Each row has two labels, one from each of two sets.
[  2  12   0  17 -12   1  26  -8 -14  33  -8  -7 -17  -3  38  -4 -10  -9
  -7   1 -14  -4   3 -17 -42  -4  -5]
rj [76]
[-11  -5   7   7  13  -5  -5  -1  -4   2 -15   2 -12 -12  -2  -6  -3  -3
  -5  13   9  -6  -3   7 -28   5   7]
lg [79]
[-11 -19   3   5   7  -5 -13  -2 -13  10 -15  -6 -16  -8   4   8  17  -2
  -7  11  -2  -6  -5   0 -30   5   3]
lg [79]
[  1  14   6  13  -3   3  24  -8 -12  -4 -11 -13 -23 -11  25  -8  -9  -9
 -12   7  -3  -9   4   2 -53  -2   9]
cr [76]
[ -8  -3  11   3  14  -3  -2   4  -8   7 -12  -1 -15 -10   3  -2  15  -3
 -14   7   0  -8  -4   3 -45   2   6]
lg [76]
[  0  14   8  20  -8   8  29  -8 -25   0 -15 -11 -21  -9  50 -10  -6 -11
 -11   0 -10  -3   4 -14 -63  -2   0]
rj [76]
[-11   3  -4  24 -14  -8  23 -14 -18  -4 -16  -9 -17  -9   6  -7 -17  -8
   1   1 -15  -8  11 -13 -28  11 -11]
rj [79]
[ -1   7   4  14  -2   7  17   2 -11  -3  -9  -8 -17  -8  13  -4  -5 -10
 -13   6  -8  -3   1   9 -38   1   5]
cr [76]
[ -2  11   0  14  -4  -7  19  -5 -16   1 -15 -13 -16  -6  23  -5  -4  -7
 -18  12  -7  -4   6   3 -45   1   4]
cr [76]
[-10   6  -7  24  -9  -5  24 -19 -18  -2 -26 -13 -27 -14  12  -9  -8 -21
 -18  10 -14 -12   7   1 -57  10   1]
cr [79]
[ -4   8  10  13  -1  -9  16  -9 -12  -1 -13 -10 -32  -9  23  -5  -1 -11
 -22   6  -5  -7  -3   5 -57   3   6]
cr [76]
[ -3  -1  15 -10  21   4   1   8   1   5 -19  -5  -6  -2  22  -2  17  -1
  -8   2   2   3 -15   2 -23  -1   7]
lg [76]
[ -1  13  11  15  -7   0  21 -13 -14   2 -15 -11 -21  -9  26  -1   0  -9
 -17   3   9  -4   0   5 -64   3   4]
rj [76]
[ -2  11   9  16  -1   0  22 -11 -13   8 -20 -11 -24 -12  33 -11  -4 -14
 -21   6 -14  -2   2   2 -55   5   6]
cr [76]
[ -3  14   8  20  -8  -6  25 -18 -14  -5 -19 -16 -30 -11  19 -12 -13 -12
 -23   9 -10 -12   4   3 -63   8   7]
cr [76]
[  0  18  -5  16  -6   0  25  -7 -11  -2  -6 -14 -20  -6  14 -11 -14 -12
 -12   5  -2  -3   7  -3 -36   0   3]
rj [76]
[ -7   4  17   1   7  -3  -4  -9  -4   4 -16  -1 -23 -14  12   2  18  -2
 -15  12  -2  -1  -8  10 -54   1  12]
lg [76]
[ -5   6 -17  31 -14 -11  15  -6 -21  -9 -14 -18 -22  -3   1  -1 -16 -16
 -13  12 -10 -12  15  -6 -30   4   1]
rj [79]
[  0   5  -1  21  -6  10  17  -7 -13  -4 -16 -14 -22  -9  11  -9  -6 -14
 -11  10  -9 -10   6   1 -43   0   9]
cr [79]
[ 12  -5  -9  17 -11  -3  19 -12 -17   4 -11 -12 -17  -6  13   2   0 -10
 -15   6 -15  -7   3  -2 -35   7  -3]
rj [76]
[  1  10   7  15   0  -2  25  -6  -8  -4 -19 -10 -21  -9  21 -17 -11 -11
 -22   6 -11  -2   5  11 -42   5  10]
cr [76]
[-15  -5   4  10   4 -10 -11  -8 -13   3 -22  -4 -25  -8   1   7  22  -3
  -9  14  -2 -14  -4   0 -56   4   6]
lg [79]
[  2  -3  -6  17  -2  -4  14  -7  -8   1 -20  -7 -15  -7   0  -4  -7 -16
 -14   6  -7 -10   7  -3 -31  13   2]
cr [79]
[ -3   0 -19  14 -12  -6  21 -25 -14   6 -18 -18 -17  -1 -11  -6   5  -8
 -20   7 -14  -9  -3   4 -30  14  -4]
cr [76]
[ -3   5   7  14  -2  -1  19 -12 -13   4 -14  -9 -23  -9  28  -7 -13 -10
 -23   6  -7  -5  10   4 -55   1   9]
cr [76]
[ -9   4  10  11   7   6  20   1  -9  -2 -17  -4 -16 -11  27 -15 -10 -10
 -17  -2  -2  -1  -2   3 -38  13   7]
cr [76]
[  0   8  12   5  -4   7  23  -3 -11   3 -10  -3 -15  -8  33 -10   1  -6
 -13   6  -8  -2  -3  -4 -48  -2   1]
cr [76]
[-10  -1  -9  18 -10  -7  26 -11 -19   8 -15 -16 -18  -8  13   1  -9  -7
 -17   6 -18  -8   9  -4 -36  11  -3]
rj [79]
[ -5  -1  -1  19  -3  -5  12  -7 -13   1 -16 -15 -29  -8  22  -7  -7 -13
 -17  10  -4  -5   2   3 -43   0   8]
cr [76]
[ -6  12   6  15  -7  -3  28 -14 -21   6 -18 -15 -19 -12  27  -1  -1  -9
 -16   4 -15 -10   1  -4 -59  13  -4]
rj [76]
[  0  11   6  11 -11   2  22  -7 -15   2  -7  -9 -26  -6  35   1  -2  -7
  -9   6  -8   0  -1  -6 -45  -1  -4]
rj [76]
[ -4   3  -7   9  -3   2  19 -14 -11   6 -18 -15 -21  -5   9  -6  -3 -14
 -24  10 -11  -8   3  10 -42  10   6]
cr [76]
[-14  -8  -7  22  12  -5  -8  -1 -14   8 -14  -3 -21  -9  15   8  13  -7
  -8  10  -1  -1  -1 -14 -44   2  -2]
lg [79]
[  3  13  10  18  -8  -1  21 -10 -13  -5 -12  -8 -20  -6  14  -6  -4 -13
  -9   5  -7  -6   2   2 -47   1   5]
rj [76]
[-11   2   6  12  -2   1  15 -24 -12   7 -22 -11 -25 -11  21  -4   4 -12
 -22   6 -10  -2   2   4 -55   8   5]
cr [76]
[ -8   7   6  13  -8   1  24 -12 -12   1 -14  -9 -21  -8  24  -7  -3 -10
  -7   5 -10  -5   2   2 -45   6   2]
rj [76]
[ -5   3  10  -4   8   3   2  -4  -5  10 -17  -2 -13  -9  16  -1  11  -2
 -14   6  -2  -4  -5   8 -38 -12   7]
lg [76]
[  0  20  18  13   1   3  36 -14 -14   1 -13 -14 -20  -7  35  -8  -6 -15
 -11   0  -5  -2  -1   3 -62   3   4]
rj [76]
[ -4  12  -6  12 -10  -6  21 -14 -17   4 -12 -13 -19  -6  19  -3 -11  -9
 -19   5  -6  -7   6  -2 -39   4  -1]
rj [76]
[  4   9   0  19  -1  -7  17 -12 -12  -2 -12 -18 -28  -7  18  -4   1 -12
 -22  12  -6  -9  -1  14 -56   3  18]
cr [76]
[  1   2   5  12 -14  -2  19 -14 -13  -2 -14 -11 -21  -5  15  -3  -7  -6
  -9   4 -13 -11  -2   0 -44   2   2]
rj [76]
[ -5  -5   6  11  -1   6  23 -12 -13   5 -18 -17 -27  -7  19 -11   1 -13
 -22  10 -12  -5  -1   5 -58   0  10]
cr [76]
[-13  -2  -6  16   2  -7  14  -9  -7  -3 -18  -6  -7  -7  -7 -13 -14  -7
 -10   0  -1  -6   9   2  -2  22  -2]
cr [79]
[ -2   4  -3  17   2   0   7  -5 -10  -7 -22  -8 -23  -9  10 -10 -14  -9
 -10  16  -1  -3   4   5 -33   3  12]
cr [79]
[ -3   5   4  18  -7 -10  25  -4 -11  -2 -14  -8 -13 -13  22 -13 -11 -12
 -16   3 -20  -4   8  -7 -34   4   2]
cr [79]
[ -3   5  -1  18  -7  -3  27 -10 -13   0 -13 -15 -21  -8  16  -9 -10 -12
 -10   6  -7  -8   4   2 -33   7   2]
cr [76]
[  2   5 -11  15 -11   0  21 -10 -16   2  -3 -21 -16   1  17  -1  -3 -10
 -12   7 -17  -3   2  -2 -34   2  -2]
rj [76]
